Below are the code and all the weights of a small trained network. Each question names an input and a class and asks about switching units off, where a switched-off unit gives its printed mean instead of its output.

import numpy as np


def w(rows, s, z=0):
    codes = np.array(rows[::2]) - 128.0
    scale = np.full(codes.shape[1], s)
    scale[-1] = z or s
    return codes * scale


def norm(h):
    return h / np.sqrt((h * h).mean(-1, keepdims=True) + 1e-5)


def f(y):
    return np.maximum(y, 0)


def log_softmax(a):
    a = a - a.max(-1, keepdims=True)
    return a - np.log(np.exp(a).sum(-1, keepdims=True))


def net(x, mask):
    res = np.array(x, float).reshape(1, 2) / 4 @ E
    u = 0
    for l in range(2):
        y = f(norm(res) @ A[l][:, :-1].T + A[l][:, -1])
        res = res + np.where(mask[u : u + 15], y, B[l][:, -1]) @ B[l][:, :-1]
        u += 15
    return log_softmax(norm(res)[-1] @ U[:, :-1].T + U[:, -1])


A, B = {}, {}
E = w([
[12,194,131,140,180,189,77,211,154],'x0',
[55,122,37,176,121,150,69,83,64],'x1',
],0.011)
A[0] = w([
[109,111,82,145,45,78,129,103,142,99],'L0N1',
[156,102,106,18,159,97,115,120,130,124],'L0N2',
[110,198,118,110,144,141,238,181,123,107],'L0N3',
[166,151,241,91,91,71,179,169,175,121],'L0N4',
[118,164,137,64,92,169,150,142,42,27],'L0N5',
[81,148,117,158,60,50,130,106,115,113],'L0N6',
[169,133,90,116,253,169,91,188,127,31],'L0N7',
[72,132,85,86,186,157,100,84,118,96],'L0N8',
[76,82,71,163,181,124,203,209,101,152],'L0N9',
[91,156,144,135,70,122,160,97,120,63],'L0N10',
[91,129,142,192,193,124,108,138,78,158],'L0N11',
[96,131,46,70,119,157,148,52,19,208],'L0N12',
[184,107,118,129,156,117,157,107,143,148],'L0N13',
[161,157,92,145,142,150,139,27,182,70],'L0N14',
[121,176,205,187,147,176,122,92,105,1],'L0N15',
],0.007,0.0027)
B[0] = w([
[137,190,193,115,133,100,75,149,122,179],'L0N1',
[92,113,91,147,105,57,147,191,76,165],'L0N2',
[202,129,73,111,64,83,156,84,48,185],'L0N3',
[60,79,150,118,116,201,200,132,155,254],'L0N4',
[90,221,147,114,60,77,134,123,43,128],'L0N5',
[131,129,144,123,147,119,171,107,142,166],'L0N6',
[121,162,173,194,20,95,105,158,126,177],'L0N7',
[182,130,142,142,130,162,214,93,86,191],'L0N8',
[143,124,147,55,75,35,125,173,66,182],'L0N9',
[74,143,97,79,96,130,121,158,98,132],'L0N10',
[159,93,167,128,94,62,106,125,102,196],'L0N11',
[153,120,147,144,183,155,212,211,103,247],'L0N12',
[98,182,153,149,131,146,44,148,88,185],'L0N13',
[96,172,117,132,16,134,90,123,103,160],'L0N14',
[3,178,192,191,121,155,46,165,174,138],'L0N15',
],0.0063,0.0071)
A[1] = w([
[235,88,127,184,129,106,117,81,76,134],'L1N1',
[191,199,43,114,109,168,43,152,126,83],'L1N2',
[87,90,51,202,170,224,82,71,54,155],'L1N3',
[82,96,112,106,22,120,153,101,103,137],'L1N4',
[123,127,86,255,74,123,146,102,108,111],'L1N5',
[202,74,66,142,131,67,206,49,146,184],'L1N6',
[165,90,126,244,160,124,144,202,133,86],'L1N7',
[117,219,94,115,220,156,98,27,79,7],'L1N8',
[128,129,19,135,222,124,160,134,120,35],'L1N9',
[12,115,172,207,156,128,7,134,180,51],'L1N10',
[64,162,75,113,176,121,60,220,204,154],'L1N11',
[160,173,186,114,242,207,142,148,224,101],'L1N12',
[94,33,67,203,233,169,69,103,97,218],'L1N13',
[118,160,100,145,162,181,21,227,179,105],'L1N14',
[91,222,164,139,157,120,141,150,192,202],'L1N15',
],0.0081,0.0021)
B[1] = w([
[103,127,133,129,130,88,54,166,156,253],'L1N1',
[138,104,104,93,155,97,79,143,85,138],'L1N2',
[174,83,128,102,165,205,206,144,227,232],'L1N3',
[71,179,122,121,172,156,104,183,31,232],'L1N4',
[102,139,207,81,132,148,128,113,176,225],'L1N5',
[159,148,59,90,136,104,67,2,173,238],'L1N6',
[46,110,141,145,79,124,145,163,109,184],'L1N7',
[67,83,157,93,174,200,192,172,113,146],'L1N8',
[165,109,207,96,163,182,170,48,166,154],'L1N9',
[203,162,140,80,94,57,50,117,116,205],'L1N10',
[159,117,133,108,79,80,97,33,142,213],'L1N11',
[113,72,118,121,198,117,158,99,132,180],'L1N12',
[126,24,126,92,152,140,223,109,201,194],'L1N13',
[212,167,119,140,111,67,53,40,136,206],'L1N14',
[135,38,56,107,151,120,112,56,130,217],'L1N15',
],0.0077,0.0062)
U = w([
[136,50,192,22,170,169,219,102,201,252],'0',
[154,148,148,24,79,38,50,83,78,252],'1',
[57,131,225,99,84,112,148,216,2,109],'2',
[178,212,61,184,134,153,137,193,157,3],'3',
[175,183,95,186,155,145,132,120,151,3],'4',
[175,162,63,212,83,161,141,218,168,3],'5',
[161,200,84,153,161,117,129,185,118,3],'6',
[138,222,64,166,112,145,169,130,172,3],'7',
],0.0096,0.0037)

Each question gives the input, the list of numbers given to net, and the class t.
The units are the neurons (one row each of A and B). Each row of codes is followed by its name. A weight is (code - 128) times the scale printed after its matrix; where a second scale follows, it is the last column's (A, B and U).
mask holds one flag per neuron, layer by layer. A switched-off neuron (its flag False) gives its mean, the last column of its row in B, instead of its output. The means were averaged over made-up inputs and are rounded, as every weight is.
A unit's drop is (log p(t) with every unit on - log p(t) with that unit switched off) / (log p(t) with every unit on - log p(t) with every unit switched off).
The circuit of an input: a set's keep is (log p(t) with only the set's units on - log p(t) with every unit switched off) / (log p(t) with every unit on - log p(t) with every unit switched off). Starting from the 12 units with the biggest drops (on a tie, the unit counted first), units are removed one at a time, each time the one whose removal leaves the highest keep (on an exact tie, the one counted first), for as long as the keep stays at least 0.8.
units of the circuit, in order: the units of the circuit, biggest drop first
k most important neurons: the k neurons with the biggest drops, biggest first
k most important neurons of layer l: the k neurons of layer l with the biggest drops, biggest first
drop of u: that unit's drop, to one decimal
input [-5,5], class 0: 2 most important neurons => (L0N9; L0N11)
input [8,7], class 1: units of the circuit, in order => (L1N10)
input [5,-4], class 1: 2 most important neurons => (L0N12; L0N8)
input [-1,0], class 2: 2 most important neurons of layer 0 => (L0N2; L0N15)
input [4,-3], class 1: 2 most important neurons => (L0N8; L0N12)
input [0,-3], class 2: 2 most important neurons => (L0N3; L1N3)
input [-3,-2], class 2: 3 most important neurons of layer 0 => (L0N13; L0N4; L0N3)
input [8,-7], class 1: 2 most important neurons of layer 1 => (L1N14; L1N3)
input [-8,-6], class 1: 2 most important neurons of layer 0 => (L0N12; L0N13)
input [-6,6], class 0: 3 most important neurons of layer 0 => (L0N9; L0N11; L0N7)
input [-1,2], class 2: 2 most important neurons => (L0N12; L0N1)
input [-2,4], class 0: 2 most important neurons => (L0N7; L0N9)
input [4,-2], class 1: 2 most important neurons of layer 0 => (L0N12; L0N15)
input [-7,8], class 0: most important neuron => (L1N3)
input [8,-3], class 1: drop of L0N7 => 0.0
input [2,-2], class 2: drop of L0N3 => 0.3
input [-4,5], class 0: drop of L0N9 => 0.2
input [-5,6], class 0: drop of L1N3 => 0.1
